How the points are linked:
q145: y>q286, n>q33, v>q915, a>q76, f>q278
q938: y>q848, n>q457, v>q948, a>q984, f>q329
q852: y>q757, n>q361, v>q938, a>q596, f>q524
q558: y>q805, n>q404, v>q241, a>q350, f>q998
q805: y>q517, n>q266, v>q88, a>q404, f>q697
q868: y>q187, n>q559, v>q946, a>q196, f>q618
q618: y>q483, n>q187, v>q538, a>q868, f>q571
q238: y>q812, n>q39, v>q929, a>q483, f>q196
q266: y>q154, n>q280, v>q350, a>q937, f>q517
q98: y>q519, n>q998, v>q238, a>q505, f>q940
q34: y>q61, n>q890, v>q361, a>q574, f>q76
q457: y>q596, n>q497, v>q357, a>q86, f>q848
q278: y>q574, n>q286, v>q497, a>q145, f>q750
q890: y>q538, n>q946, v>q278, a>q413, f>q61
q280: y>q521, n>q329, v>q415, a>q564, f>q154
q517: y>q948, n>q154, v>q558, a>q266, f>q909
q519: y>q911, n>q697, v>q812, a>q998, f>q112
q154: y>q357, n>q521, v>q404, a>q280, f>q948
q86: y>q497, n>q915, v>q521, a>q524, f>q457
q61: y>q635, n>q538, v>q750, a>q890, f>q33
q946: y>q720, n>q866, v>q286, a>q426, f>q538
q71: y>q938, n>q984, v>q517, a>q357, f>q564
q940: y>q112, n>q519, v>q196, a>q98, f>q241
q187: y>q241, n>q940, v>q720, a>q559, f>q483
q413: y>q946, n>q426, v>q145, a>q634, f>q890
q929: y>q571, n>q618, v>q61, a>q563, f>q426
q697: y>q909, n>q517, v>q505, a>q805, f>q911
q404: y>q266, n>q937, v>q112, a>q415, f>q805
q634: y>q426, n>q929, v>q76, a>q635, f>q413
q129: y>q524, n>q852, v>q564, a>q848, f>q658
q909: y>q270, n>q948, v>q998, a>q517, f>q415
q329: y>q129, n>q848, v>q270, a>q938, f>q521
q750: y>q34, n>q574, v>q596, a>q278, f>q649
q984: y>q457, n>q86, v>q154, a>q658, f>q938
q286: y>q413, n>q634, v>q989, a>q33, f>q574
q937: y>q280, n>q564, v>q911, a>q270, f>q266
q350: y>q404, n>q415, v>q940, a>q911, f>q558
q866: y>q196, n>q238, v>q634, a>q571, f>q720
q757: y>q649, n>q750, v>q848, a>q361, f>q915
q559: y>q940, n>q98, v>q866, a>q812, f>q187
q596: y>q361, n>q501, v>q984, a>q497, f>q852
q112: y>q350, n>q911, v>q559, a>q519, f>q88
q415: y>q937, n>q270, v>q519, a>q909, f>q404
q357: y>q984, n>q658, v>q266, a>q521, f>q71
q426: y>q866, n>q571, v>q33, a>q929, f>q946
q812: y>q98, n>q505, v>q571, a>q39, f>q559
q483: y>q39, n>q241, v>q563, a>q187, f>q238
q538: y>q563, n>q720, v>q574, a>q946, f>q635
q501: y>q278, n>q145, v>q86, a>q989, f>q361
q505: y>q998, n>q558, v>q483, a>q88, f>q98
q948: y>q71, n>q357, v>q805, a>q154, f>q270
q574: y>q890, n>q413, v>q501, a>q286, f>q34
q196: y>q559, n>q812, v>q426, a>q238, f>q868
q989: y>q145, n>q76, v>q524, a>q649, f>q501
q521: y>q658, n>q129, v>q937, a>q329, f>q357
q915: y>q989, n>q649, v>q129, a>q757, f>q497
q33: y>q634, n>q635, v>q649, a>q61, f>q286
q998: y>q697, n>q805, v>q39, a>q558, f>q519
q563: y>q618, n>q868, v>q890, a>q720, f>q929
q241: y>q88, n>q112, v>q868, a>q940, f>q39
q39: y>q505, n>q88, v>q618, a>q241, f>q812
q564: y>q329, n>q938, v>q909, a>q71, f>q280
q848: y>q852, n>q596, v>q71, a>q457, f>q129
q720: y>q868, n>q196, v>q413, a>q866, f>q563
q911: y>q415, n>q909, v>q98, a>q697, f>q350
q88: y>q558, n>q350, v>q187, a>q112, f>q505
q497: y>q501, n>q989, v>q658, a>q915, f>q596
q361: y>q750, n>q278, v>q457, a>q501, f>q757
q76: y>q33, n>q61, v>q757, a>q34, f>q145
q270: y>q564, n>q71, v>q697, a>q948, f>q937
q571: y>q238, n>q483, v>q635, a>q618, f>q866
q524: y>q915, n>q757, v>q329, a>q852, f>q86
q658: y>q86, n>q524, v>q280, a>q129, f>q984
q649: y>q76, n>q34, v>q852, a>q750, f>q989
q635: y>q929, n>q563, v>q34, a>q538, f>q634

In the rows, zero is written as 27.

The rows follow the links: the fewer symbols apart two points are, the more alike their rows tend to be.

Each row is also shifted at random along 5 hidden directions that mean nothing.

Each row, then its point:
[ 22  28  18  30  13  27  24  30  25  28  27  34  18  24  24  29  28  26  32  26  19  18  24  22  19  21  18  26  35]: q538
[ 39  21  25  24  21  24  34  22  40  24  36  18  29  26  30  27  23  30  35  26  29  26  33  26  24  32  35  24  18]: q266
[ 11  22  20  28  24  25  20  39  28  29  17  33  24  27  31  28  29  18  17  19  23  24  20  13  26  24  24  26  33]: q413
[ 16  23  18  31  35  41  28  31  22  30  24  26  27  27  32  25  28  34  11  29  28  25  28  36  35  36  34  20  18]: q852
[ 21  32  23  39  33  31  26  39  31  30  24  28  18  26  24  32  21  25  25  24  30  28  23  20  34  23  24  26  28]: q286
[ 31  19  28  23  24  23  32  21  38  23  33  16  33  29  33  29  23  31  37  25  26  27  31  23  23  32  37  27  23]: q517
[ 41  27  28  17  32  21  31  24  29  28  26  16  35  27  28  23  31  34  36  21  29  30  21  30  20  23  32  32  31]: q805
[ 11  34  28  22  35  31  27  38  22  20  24  26  39  27  19  29  31  28  20  26  29  28  19  21  24  19  17  38  23]: q196
[ 19  25  31  34  24  22  18  17  20  33  22  35  13  26  28  28  24  22  32  30  22  27  29  23  32  27  30  25  43]: q649
[ 29  26  11  30  26  33  26  26  16  36  23  34  19  18  23  22  36  30  22  28  28  18  24  39  29  29  30  17  24]: q757
[ 28  24  16  36  28  32  24  29  26  34  15  33  18  22  25  24  28  25  36  31  25  18  24  37  32  30  34  20  26]: q915
[ 20  13  36  23  29  22  21  22  36  20  16  29  35  30  33  22  22  13  27  31  24  28  34  27  32  34  34  21  17]: q154
[ 32  28  25  28  12  20  23  27  26  27  31  31  15  29  32  29  25  19  24  23  20  28  27  15  23  22  13  23  34]: q426
[ 31  24  26  23  33  20  22  14  20  33  21  22  30  25  31  20  37  28  33  26  32  31  22  30  32  29  34  23  27]: q521
[ 26  21  24  26  28  21  23  18  29  25  19  25  33  23  26  21  34  21  36  30  34  26  28  29  32  31  30  19  10]: q564
[ 27  29  18  30  28  33  26  43  26  33  20  35  19  24  23  27  24  29  20  23  24  20  20  31  26  23  25  26  33]: q890
[ 21  29  35  35  28  26  23  21  19  32  27  32  14  31  31  30  21  25  21  28  22  33  29  24  35  28  27  27  44]: q278
[ 35  32  31  17  29  23  28  26  25  21  29  27  37  22  14  21  33  24  27  27  36  24  29  36  21  23  21  29  13]: q558
[ 35  25  22  25  29  26  26  17  24  30  24  30  28  17  15  19  34  28  38  33  34  18  30  44  27  30  33  21  14]: q71
[ 29  26  27  18  20  25  30  36  31  24  27  27  32  26  23  26  25  27  29  21  20  19  23  25  13  21  25  35  36]: q559
[ 20  27  15  27  20  32  24  37  22  30  23  35  21  22  23  27  29  28  23  24  20  16  21  27  20  22  23  28  34]: q634
[ 28  23  20  27  30  26  25  19  29  23  21  20  34  24  29  23  32  26  39  31  31  27  24  30  34  31  28  19   5]: q280
[ 30  26  26  20  14  27  31  25  31  17  37  23  33  29  28  30  26  25  26  28  22  26  30  23  19  26  15  27  16]: q98
[ 23  35  27  21  32  33  29  41  23  23  24  29  34  24  16  26  27  32  25  25  26  22  19  32  19  18  20  38  30]: q238
[ 35  27  37  20  28  19  24  26  31  19  24  29  36  27  18  23  27  16  28  29  31  28  30  30  24  24  20  28  17]: q998
[ 33  34  31  33  18  24  24  26  26  23  31  29  18  31  29  32  21  21  29  28  21  32  26  18  27  20  11  26  31]: q563

The symbols that take the first to the second take the third to the fourth, perhaps in another order. What is the fourth?
Answer with the point's name.
[ 26  29  28  17  27  30  30  38  25  24  24  28  34  27  23  25  26  31  23  23  20  22  20  30  14  20  23  38  36]
to [ 30  24  23  14  20  20  28  37  31  24  31  24  32  26  28  25  32  24  16  15  28  24  24  16  14  23  22  30  29]
as [ 11  32  25  38  30  29  25  25  23  29  34  27  18  26  23  35  26  27  21  26  35  32  30  14  35  28  24  25  26]
to q34

[ 36  21  35  15  28   8  25  25  35  25  26  23  35  25  22  22  31  18  28  17  37  28  29  19  21  25  31  29  28]
to [ 37  26  26  19  17  30  32  31  30  23  32  26  29  27  25  26  22  31  31  26  16  19  27  30  11  22  23  34  34]
as [ 36  25  30  17  30  22  32  23  29  26  28  16  36  27  29  25  28  35  35  23  28  28  25  29  19  25  36  34  33]
to q940

[ 24  20  27  20  26  30  33  22  31  21  33  16  38  31  36  26  25  34  25  28  25  28  32  28  24  35  35  27  18]
to [ 31  28  33  18  23  26  27  26  28  17  33  28  35  27  21  25  27  20  19  31  28  27  33  31  23  27  16  25  11]
as [ 30  27  36  21  20  26  27  27  31  15  31  29  33  31  25  26  21  21  24  33  22  27  34  30  22  27  18  27  16]
to q868

[ 13  26  34  25  16  28  20  26  19  23  27  37  21  31  30  28  23  20  16  30  13  26  28  22  21  25  17  31  40]
to [ 13  29  29  33  26  27  22  16  14  33  30  31  17  26  26  30  28  27  18  28  26  29  30  23  31  30  28  25  37]
as [ 23  33  22  16  29  30  30  39  22  25  29  25  36  25  20  25  33  32  16  20  29  24  20  27  16  20  20  35  26]
to q413

[ 22  27  22  33  24  25  21  17  17  35  23  29  16  25  31  26  31  28  32  28  24  27  24  24  33  27  27  22  34]
to [ 45  30  20  33  31  28  27  46  29  36  19  27  16  30  38  26  24  26  12  16  26  34  14  24  34  21  24  21  34]
as [ 25  38  37  29  31  32  26  33  22  20  26  29  29  33  26  30  20  25  22  30  22  35  21  26  29  19  12  34  29]
to q241

[ 28  27  23  21  15  28  31  27  31  19  33  22  32  29  31  29  23  31  37  28  17  23  24  23  15  23  20  32  27]
to [ 23  35  36  26  34  30  26  38  25  21  22  29  33  29  20  28  22  24  24  28  25  30  21  27  25  18  16  37  29]
as [ 26  34  34  28  28  24  26  37  29  21  29  30  26  28  15  30  23  18  21  27  31  30  26  22  26  19  14  31  25]
to q538

[ 26  33  19  20  27  26  30  38  29  24  30  24  33  23  17  27  34  29  27  20  32  21  20  20  16  17  19  34  23]
to [ 24  27  22  28  12  24  23  27  25  27  31  34  17  25  26  29  26  22  27  25  20  22  26  18  20  23  16  25  34]
as [  8  24  24  26  21  28  21  33  22  27  18  34  25  29  34  27  27  21  22  25  14  22  20  18  22  23  21  31  39]
to q278

[ 15  17  34  18  26  25  30  21  36  19  30  20  38  30  27  27  23  29  34  27  25  23  33  24  20  32  38  35  30]
to [ 41  25  34  17  31  22  31  25  29  28  26  22  34  27  24  22  27  32  33  24  27  26  25  36  18  24  35  34  34]
as [ 26  21  11  31  28  27  24  30  27  33  23  28  20  21  28  24  34  24  18  22  34  23  27  26  34  33  31  13  14]
to q524

[ 29  42  28  31  26  34  29  30  18  22  33  26  25  29  25  32  24  31  23  30  24  32  22  27  28  19   9  31  24]
to [ 25  40  27  28  29  30  27  33  21  21  33  25  27  28  22  32  28  26  20  27  30  34  22  22  29  20   9  30  19]
as [ 35  22  31  17  26  24  33  23  31  26  34  19  34  27  27  25  27  34  28  23  28  24  30  29  19  30  36  32  30]
to q909

[ 25  21  32  26  31  18  21  14  25  30  16  28  29  23  22  21  32  22  40  30  30  25  29  31  28  29  37  26  30]
to [ 21  23  30  28  33  21  25  12  23  33  25  20  27  26  30  27  30  32  36  27  31  31  27  24  32  31  39  28  35]
as [ 41  30  34  21  33  20  27  27  29  24  21  24  36  25  20  21  28  25  41  28  30  28  23  35  23  21  26  32  24]
to q805

[ 22  29  27  10  34  23  28  23  19  23  31  20  44  24  21  21  42  29  14  22  37  28  25  27  20  28  24  32  17]
to [ 41  27  37  18  28  15  26  28  33  21  24  29  34  24  15  21  27  17  30  27  33  27  31  32  22  22  23  28  20]
as [ 17  23  23  36  33  32  30  22  32  29  29  20  24  26  29  33  22  34  33  28  32  27  31  24  35  34  38  24  24]
to q129

[ 31  30  25  29  15  26  24  27  21  27  30  30  19  30  35  29  24  25  26  26  16  30  22  21  24  21  14  26  37]
to [ 32  35  27  24  30  28  29  41  29  25  24  28  31  26  16  27  26  28  30  23  27  24  18  28  19  17  19  35  31]
as [ 25  22  28  29  30  28  31  22  29  32  38  25  21  25  25  28  24  31  14  24  36  28  39  28  31  37  41  22  27]
to q361

[ 28  34  31  28  29  22  27  39  33  21  23  28  29  27  16  30  23  20  30  25  30  28  22  20  25  16  16  32  26]
to [ 26  27  31  21  28  23  27  41  33  24  20  29  31  26  20  27  24  23  31  22  24  23  20  23  19  17  23  37  36]
as [ 22  34  20  36  30  29  28  37  27  31  35  28  17  24  21  33  27  25  12  21  39  29  28  17  34  26  23  22  22]
to q61

[ 28  38  23  25  33  28  29  39  25  23  25  21  34  27  22  29  30  30  27  21  31  30  15  20  25  16  14  34  22]
to [ 27  25  28  19  15  29  31  28  28  19  32  25  33  30  30  28  23  30  28  27  16  22  27  27  14  25  22  32  29]
as [ 22  23  20  36  34  31  28  28  32  30  25  20  24  29  34  30  24  29  24  25  30  30  26  23  39  34  36  18  18]
to q501

[ 32  16  38  25  28  29  28  24  36  21  21  25  33  35  39  23  14  25  27  33  17  30  34  36  30  34  36  26  25]
to [ 38  19  36  20  27  21  31  24  36  25  28  20  31  31  32  25  20  30  31  24  21  28  32  29  20  30  40  31  35]
as [ 29  24  31  21  14  27  29  27  33  17  31  23  32  31  31  29  21  26  33  29  15  25  27  23  17  24  19  31  27]
to q559

[ 21  24  22  34  34  42  31  29  27  31  26  28  22  24  24  28  21  34  24  32  27  22  32  38  33  35  38  23  22]
to [ 31  25  24  33  20  19  21  18  23  36  24  35   9  22  26  25  28  20  30  25  27  24  29  25  30  27  30  19  39]
as [ 25  33  33  31  19  22  23  27  26  21  31  30  22  32  27  33  22  17  22  27  25  35  28  13  29  21  11  26  26]
to q187

[ 25  29  32  14  36  23  26  25  21  22  22  20  44  28  29  21  35  27  21  26  31  34  19  28  25  24  22  33  19]
to [ 27  16  31  22  28  23  23  22  31  24  21  32  32  25  25  20  29  16  20  31  30  23  36  34  31  35  33  20  14]
as [ 37  18  26  25  25  22  29  24  37  23  27  21  31  28  35  23  25  23  26  27  30  29  32  28  32  33  31  17  10]
to q457

[ 24  30  17  35  31  31  27  43  28  32  20  27  21  27  29  30  27  29  24  21  27  27  15  21  31  21  23  25  29]
to [ 21  29  18  32  29  33  26  42  26  31  19  33  21  25  24  27  26  28  24  25  22  20  19  28  26  22  24  28  34]
as [ 35  26  34  22  16  24  28  25  34  16  31  26  31  31  28  28  19  21  33  31  20  26  32  26  22  24  18  27  20]
to q88

[ 46  26  28  29  29  18  28  13  27  36  28  23  18  21  24  23  30  31  44  25  35  27  28  33  28  27  40  22  34]
to [ 18  27  26  28  34  29  30  12  20  32  33  18  27  26  30  29  30  38  30  27  32  29  28  26  32  34  39  27  30]
as [ 26  26  25  17  18  26  30  33  30  21  30  25  34  28  28  27  27  29  25  22  20  22  23  22  13  22  22  34  33]
to q241

